Below are the code and all the weights of a small trained network. Each question names an input and a class and asks about switching units off, where a switched-off unit gives its printed mean instead of its output.

import numpy as np


def w(rows, s, z=0):
    codes = np.array(rows[::2]) - 128.0
    scale = np.full(codes.shape[1], s)
    scale[-1] = z or s
    return codes * scale


def f(y):
    return np.maximum(y, 0)


def log_softmax(a):
    a = a - a.max(-1, keepdims=True)
    return a - np.log(np.exp(a).sum(-1, keepdims=True))


def net(x, mask):
    res = np.array(x, float).reshape(1, 3) / 4 @ E
    y = f(res @ A[0][:, :-1].T + A[0][:, -1])
    res = res + np.where(mask, y, B[0][:, -1]) @ B[0][:, :-1]
    return log_softmax(res[-1] @ U[:, :-1].T + U[:, -1])


A, B = {}, {}
E = w([
[157,247,151],'x0',
[105,90,238],'x1',
[194,82,160],'x2',
],0.012)
A[0] = w([
[229,96,166,80],'neuron 1',
[145,147,96,151],'neuron 2',
[56,212,145,242],'neuron 3',
[108,119,193,63],'neuron 4',
[140,89,97,63],'neuron 5',
[198,112,136,83],'neuron 6',
[4,158,124,242],'neuron 7',
[48,140,152,163],'neuron 8',
[142,164,136,72],'neuron 9',
[182,116,53,179],'neuron 10',
[59,119,204,117],'neuron 11',
[122,200,144,61],'neuron 12',
[216,176,168,104],'neuron 13',
[202,106,133,219],'neuron 14',
[123,97,95,158],'neuron 15',
[107,73,142,100],'neuron 16',
[143,126,83,149],'neuron 17',
[146,93,113,186],'neuron 18',
[200,167,119,116],'neuron 19',
[101,40,96,42],'neuron 20',
[125,93,191,217],'neuron 21',
[113,149,108,250],'neuron 22',
[114,108,163,92],'neuron 23',
[120,142,98,70],'neuron 24',
[129,114,182,173],'neuron 25',
[92,145,92,143],'neuron 26',
[172,181,161,104],'neuron 27',
[90,102,98,180],'neuron 28',
[115,141,221,36],'neuron 29',
[156,100,128,137],'neuron 30',
[163,78,36,116],'neuron 31',
[126,144,66,217],'neuron 32',
[56,176,100,204],'neuron 33',
[227,139,48,166],'neuron 34',
],0.014,0.0025)
B[0] = w([
[160,106,157,209],'neuron 1',
[106,143,213,174],'neuron 2',
[130,64,168,255],'neuron 3',
[110,254,174,194],'neuron 4',
[36,124,144,173],'neuron 5',
[244,45,154,172],'neuron 6',
[229,63,222,249],'neuron 7',
[222,170,167,199],'neuron 8',
[53,76,166,166],'neuron 9',
[135,230,222,211],'neuron 10',
[136,238,175,230],'neuron 11',
[61,60,123,207],'neuron 12',
[70,13,198,207],'neuron 13',
[193,151,179,195],'neuron 14',
[108,123,191,180],'neuron 15',
[96,109,192,208],'neuron 16',
[141,237,166,175],'neuron 17',
[125,136,168,181],'neuron 18',
[67,90,168,191],'neuron 19',
[78,73,153,243],'neuron 20',
[153,186,156,229],'neuron 21',
[167,117,167,183],'neuron 22',
[85,197,153,176],'neuron 23',
[118,122,111,158],'neuron 24',
[134,219,96,196],'neuron 25',
[187,163,154,181],'neuron 26',
[88,82,171,198],'neuron 27',
[118,98,201,189],'neuron 28',
[124,174,152,208],'neuron 29',
[152,67,138,168],'neuron 30',
[99,154,178,221],'neuron 31',
[158,188,180,206],'neuron 32',
[163,79,210,227],'neuron 33',
[119,198,199,231],'neuron 34',
],0.0061,0.0096)
U = w([
[112,150,158,88],'0',
[178,71,162,189],'1',
[5,56,163,85],'2',
[135,106,134,255],'3',
[109,97,56,76],'4',
[157,70,92,50],'5',
[94,85,68,75],'6',
[99,136,61,83],'7',
],0.014,0.005)

Each question gives the input, the list of numbers given to net, and the class t.
The units are the neurons (one row each of A and B). Each row of codes is followed by its name. A weight is (code - 128) times the scale printed after its matrix; where a second scale follows, it is the last column's (A, B and U).
mask holds one flag per neuron, in row order. A switched-off neuron (its flag False) gives its mean, the last column of its row in B, instead of its output. The means were averaged over made-up inputs and are rounded, as every weight is.
A unit's drop is (log p(t) with every unit on - log p(t) with that unit switched off) / (log p(t) with every unit on - log p(t) with every unit switched off).
The circuit of an input: a set's keep is (log p(t) with only the set's units on - log p(t) with every unit switched off) / (log p(t) with every unit on - log p(t) with every unit switched off). Starting from the 12 units with the biggest drops (on a tie, the unit counted first), units are removed one at a time, each time the one whose removal leaves the highest keep (on an exact tie, the one counted first), for as long as the keep stays at least 0.8.
units of the circuit, in order: the units of the circuit, biggest drop first
most important unit: the unit with the biggest drop
top k neurons: the k neurons with the biggest drops, biggest first
drop of u: that unit's drop, to one decimal
input [5,-3,-5], class 1: units of the circuit, in order -> neuron 7; neuron 33; neuron 3
input [-7,7,-7], class 0: units of the circuit, in order -> neuron 11; neuron 8
input [-1,-4,-7], class 1: units of the circuit, in order -> neuron 7; neuron 33
input [-1,-8,8], class 0: units of the circuit, in order -> neuron 34; neuron 10
input [-4,-4,-8], class 1: units of the circuit, in order -> neuron 7; neuron 33
input [7,4,4], class 2: units of the circuit, in order -> neuron 13; neuron 27
input [8,-7,-3], class 2: most important unit -> neuron 12
input [6,7,-8], class 1: top 2 neurons -> neuron 7; neuron 3
input [7,6,-4], class 2: top 2 neurons -> neuron 12; neuron 13
input [-2,-3,-8], class 1: drop of neuron 7 -> 0.1
input [0,3,-6], class 1: drop of neuron 15 -> 0.0
input [0,7,-8], class 1: drop of neuron 31 -> 0.1
